[[16.3 20.3]
 [32.5 30.2]
 [49.8 38.4]
 [19.6 61.2]
 [23.0 37.3]]
->
[[16.3 20.3]
 [32.5 30.2]
 [49.8 38.4]]

[[ -0.3 -38.2  -1.9  46.5]
 [ 25.1  53.3  11.0  -8.3]
 [-20.5 -45.6  26.8  19.1]]
->
[[ -0.3 -38.2]
 [ 25.1  53.3]
 [-20.5 -45.6]]

[[40.4 58.9 12.0]
 [28.8 48.3 10.7]
 [34.1 55.7 11.5]
 [28.0 38.5  8.5]]
->
[[40.4 58.9]
 [28.8 48.3]
 [34.1 55.7]]

[[ -3.0 -14.3  11.3  42.7  -1.2]
 [ -8.9 -12.3  12.2  48.8  -0.2]
 [  1.7   0.8  -1.9  -0.2   0.9]
 [ -6.9 -12.0  10.3  42.9   0.0]]
->
[[ -3.0 -14.3]
 [ -8.9 -12.3]
 [  1.7   0.8]]

[[ 15.3  13.9  13.8 -15.7]
 [ -9.2  28.9   1.5  -9.7]
 [ 20.6  10.5  16.3  49.4]
 [ 21.4  10.1  16.8 -12.6]
 [ -4.7  26.0   3.7 -29.9]]
->
[[15.3 13.9]
 [-9.2 28.9]
 [20.6 10.5]]

[[40.1 40.5 24.3]
 [37.2 40.5 22.7]
 [19.1 44.9 26.0]
 [42.9 14.6 57.1]
 [40.0 43.4 23.6]]
->
[[40.1 40.5]
 [37.2 40.5]
 [19.1 44.9]]

[[  4.8  20.7  11.3]
 [-26.9 -46.4   4.0]
 [  0.4   0.3  -0.5]
 [ -0.1  32.8  32.6]
 [ -2.0  19.0  10.4]]
->
[[  4.8  20.7]
 [-26.9 -46.4]
 [  0.4   0.3]]

[[ 6.4 11.5 30.5 45.3  3.4]
 [ 0.4  0.9  2.1  2.2  0.5]
 [ 0.4  0.9  2.1  1.0  0.5]
 [ 0.4  0.9  2.1 -4.5  2.7]
 [ 4.3  1.4 10.6 37.3  0.9]]
->
[[ 6.4 11.5]
 [ 0.4  0.9]
 [ 0.4  0.9]]

[[ -2.9  33.7  33.7 -50.8  40.1]
 [  0.6  -9.1  -9.1  20.3 -17.0]
 [  0.1  -2.9  -2.9 -18.7   0.1]
 [  0.1  -0.2  -0.2  -6.8  -4.2]
 [  0.1  -1.1  -1.1  -8.3  -3.9]]
->
[[-2.9 33.7]
 [ 0.6 -9.1]
 [ 0.1 -2.9]]
